Each row is followed by its group and then its class within the group.
2.794,-2.584,4.829,0.749,-2.211,-0.388,-5.345,-4.184,0.366,1.828,-0.977,3.953,-1.054,-0.137,-1.369,-0.635
W.<42>
1.598,-0.444,6.728,1.476,-3.380,0.943,-3.181,-2.605,0.626,2.032,-0.416,2.972,-1.486,-2.067,-0.116,0.191
W.<42>
0.496,0.016,3.442,1.241,-1.173,-1.671,-6.358,-1.358,0.128,0.423,0.139,3.201,-0.001,-0.326,-0.148,0.161
W.<40>
1.458,-1.779,4.720,0.866,-3.396,-0.081,-3.637,-3.076,1.082,1.307,-0.334,1.689,0.211,-3.306,0.481,-0.557
W.<40>
2.232,-0.908,5.245,1.691,-1.876,-0.873,-4.071,-1.023,-2.031,-0.615,1.435,0.525,-1.023,-1.440,-1.777,0.602
W.<42>
1.863,-2.659,4.434,0.203,1.379,2.376,-1.671,-2.413,1.353,3.159,1.046,0.304,-0.775,-1.688,1.593,-0.808
W.<40>
3.530,-2.433,4.760,0.636,1.641,-1.513,-4.748,-2.743,0.702,0.915,0.758,3.628,-0.920,-2.372,-0.340,0.797
W.<40>
-0.210,0.108,0.269,0.738,-0.104,-1.640,-0.864,-1.934,2.462,3.040,-0.528,1.090,2.390,-3.489,-1.486,0.098
M.<39>
1.043,-1.902,7.135,1.090,-2.592,-2.905,-4.148,-3.635,0.388,4.936,-0.205,0.684,1.399,0.502,-1.801,1.521
W.<42>
0.314,-2.472,5.788,1.058,0.719,-1.885,2.306,-1.128,0.954,1.775,-0.103,-0.737,2.492,-1.678,-1.917,-0.395
M.<34>
3.376,-2.068,5.519,-0.937,-1.028,1.388,-2.204,-2.390,1.825,2.573,0.980,1.824,0.476,0.045,-0.637,-0.396
W.<42>
1.404,2.217,4.737,0.511,-1.736,-0.177,-2.750,0.900,0.925,0.457,-0.902,1.716,2.368,0.167,-0.035,-1.206
W.<40>
0.898,0.383,3.846,2.329,-0.866,-1.173,-7.354,-2.371,0.547,-0.143,-0.727,1.781,0.573,-1.550,0.703,-1.100
W.<40>
2.316,-1.041,3.272,1.737,-3.195,-0.027,-1.795,-1.842,-0.438,2.099,0.973,1.901,-0.518,-0.239,0.326,-0.549
W.<42>
1.507,-0.136,6.327,1.289,-3.415,0.457,-1.788,-2.205,-1.398,2.915,1.093,1.754,0.216,-0.314,0.434,-0.310
W.<42>
1.489,-0.606,3.749,-0.542,0.614,-1.270,-1.415,-0.749,-0.491,0.383,-2.591,0.910,1.522,-1.386,-2.597,0.631
M.<39>
2.710,-0.524,5.083,1.039,-1.140,-0.959,-3.558,-1.436,0.431,0.522,2.047,4.042,-0.038,-0.640,-1.900,-0.606
W.<42>
1.057,-2.284,3.575,-1.797,-0.398,0.772,-3.565,-3.615,0.642,0.819,0.066,-1.354,1.757,-0.333,-0.062,-0.122
M.<34>
-0.081,-1.290,3.732,-1.308,3.846,-1.110,-3.648,-3.621,-0.064,-0.199,-0.199,0.265,1.829,-0.692,-1.371,3.395
M.<34>
1.021,-4.190,4.121,-0.474,-0.465,0.371,-5.605,-2.716,1.253,0.353,-1.853,0.774,2.373,-2.939,-1.893,0.543
M.<39>
2.078,-2.279,5.141,0.735,-0.596,-1.579,-2.598,-5.031,0.886,0.920,2.400,-0.746,0.054,-0.987,-0.092,-0.463
W.<40>
0.475,-0.338,2.898,1.325,0.726,-0.235,-2.871,-3.194,0.575,1.178,1.163,2.783,0.756,-1.220,-2.058,1.198
M.<34>
4.374,-2.226,3.830,0.409,-1.652,0.457,-3.413,-1.152,2.025,-0.016,0.262,1.336,0.531,-1.060,1.041,-0.165
W.<42>
1.275,-1.444,4.290,1.037,-1.488,-0.556,-2.009,-1.232,-1.672,1.285,-0.974,-2.316,2.187,0.421,0.347,2.209
M.<39>
1.363,1.281,1.226,2.069,-0.656,1.079,-1.621,-1.638,-1.596,1.321,-3.449,-1.294,1.625,-2.343,-0.381,0.280
M.<39>
-0.727,0.033,4.011,0.948,0.105,-1.446,-3.553,-1.592,1.973,0.661,-1.046,-1.647,1.051,-3.525,-1.459,1.473
M.<34>
2.523,-0.820,4.618,1.458,-0.913,-1.544,-4.814,-2.969,0.309,0.658,-1.122,2.147,0.727,-1.231,0.121,0.983
W.<42>
1.695,0.269,4.882,-0.708,-3.201,0.002,-2.900,-1.926,-1.035,2.934,2.092,-0.042,-0.109,-0.080,0.442,-0.209
W.<42>
-0.971,-2.989,3.934,1.101,-0.851,-0.547,-1.043,-3.602,1.054,2.917,-2.128,0.732,1.781,-0.634,2.788,-0.894
M.<39>
1.640,-2.440,5.586,0.430,0.718,-0.540,-1.158,-3.623,-0.259,1.393,-0.656,-1.618,1.734,-2.342,-1.855,0.119
M.<34>
1.034,-1.650,2.303,2.021,0.551,0.839,-1.865,-2.874,-1.598,-1.913,-1.923,0.435,1.175,-2.793,-3.496,-0.131
M.<34>
-0.803,-1.086,2.413,0.211,1.194,-1.051,-4.479,-1.607,-0.637,1.487,-3.344,2.064,2.296,-2.786,-2.023,0.761
M.<34>
1.265,-1.646,2.686,1.882,1.685,-1.660,-3.774,-2.072,0.205,-0.218,-1.872,-0.933,2.716,-1.095,-1.244,1.471
M.<39>
2.241,-0.314,3.969,0.047,-2.830,-2.516,-3.304,1.522,0.074,0.055,-1.544,3.349,-1.394,-0.789,0.157,0.609
W.<40>
0.982,-1.536,2.753,-2.581,1.731,0.797,-4.675,-2.449,1.860,1.156,-0.347,1.407,3.093,-0.055,-1.166,-0.185
M.<34>
2.834,-0.118,7.079,2.443,-3.410,-1.054,-3.820,-2.123,-1.609,1.496,0.565,0.843,0.362,0.315,-4.043,0.141
W.<42>
1.920,-2.461,3.939,-0.284,-4.371,-0.064,-1.356,-3.548,-1.211,1.907,-1.180,0.694,0.205,-0.856,1.906,0.543
W.<42>
0.875,-1.657,2.840,1.599,1.616,-1.275,-4.020,-4.806,0.468,1.189,-1.344,0.797,1.650,-1.259,-2.076,3.688
M.<39>
-0.599,-1.028,0.924,-0.507,1.547,0.115,-4.376,-3.241,-0.796,-0.130,-2.782,0.633,1.468,-1.596,-1.516,1.131
M.<39>
3.318,-1.356,5.158,1.209,-2.614,-1.207,-5.943,-1.426,-1.273,0.532,-1.013,0.299,0.589,-1.205,1.065,-0.128
W.<40>
-0.999,-0.590,0.943,0.112,0.693,0.426,-2.841,-1.671,-1.269,-0.750,-2.486,-0.109,0.881,-1.437,-2.163,-0.171
M.<39>
1.961,-2.226,3.560,-1.390,-1.809,2.608,-5.046,-0.284,-0.568,0.512,-1.034,0.838,4.092,-0.359,-0.542,-0.913
M.<39>

Each row is followed by its group and then its class within the group.
-0.214,-0.708,-1.535,-1.022,-0.556,-0.558,-1.713,0.811,-0.639,3.470,-0.157,-0.042,0.263,0.548,-0.445,-0.536
(49).P
1.166,-0.306,0.669,-0.592,-1.868,-1.103,1.024,-1.275,0.253,-0.498,-0.270,-1.639,0.403,-0.957,1.923,-0.131
(51).X
1.571,0.357,-1.697,1.782,0.318,-0.457,-0.110,-0.523,-0.610,-2.987,-1.011,-0.855,0.798,-1.054,0.353,0.038
(59).Q
1.122,0.322,-0.166,1.396,-1.694,0.586,1.001,-0.535,-0.375,-2.839,0.095,1.389,0.730,-2.284,-0.033,0.524
(59).S
0.321,-0.252,0.162,0.971,-2.071,-0.710,1.616,-0.255,-0.128,-2.320,0.305,0.192,-0.591,-0.467,0.841,0.425
(59).S
0.053,0.296,2.309,-0.934,-0.524,-0.439,2.160,-1.458,0.626,-2.222,-0.222,-0.834,-0.740,0.337,0.998,0.655
(51).B
0.756,0.034,0.001,-0.358,0.177,-0.006,-0.396,-1.804,-0.358,-0.783,-0.684,-1.968,2.055,-0.472,0.540,-0.071
(51).X
0.909,-1.337,-0.860,1.141,-2.736,0.012,1.511,0.136,-0.924,-2.979,-0.502,0.674,0.330,-2.471,0.222,-0.824
(59).F
-0.993,-0.504,-0.954,-1.364,-0.248,0.218,-1.168,1.079,-0.319,2.113,0.785,0.533,1.235,0.882,-2.101,-0.346
(49).P
0.363,-0.185,0.580,1.805,-2.604,0.020,2.065,-1.032,-0.349,-3.664,-0.995,0.396,0.088,-1.292,0.701,0.392
(59).Q
1.200,-0.610,1.681,0.039,-1.861,0.247,1.129,-1.470,0.021,-2.294,-0.800,-1.625,1.014,-1.080,1.770,0.230
(51).B
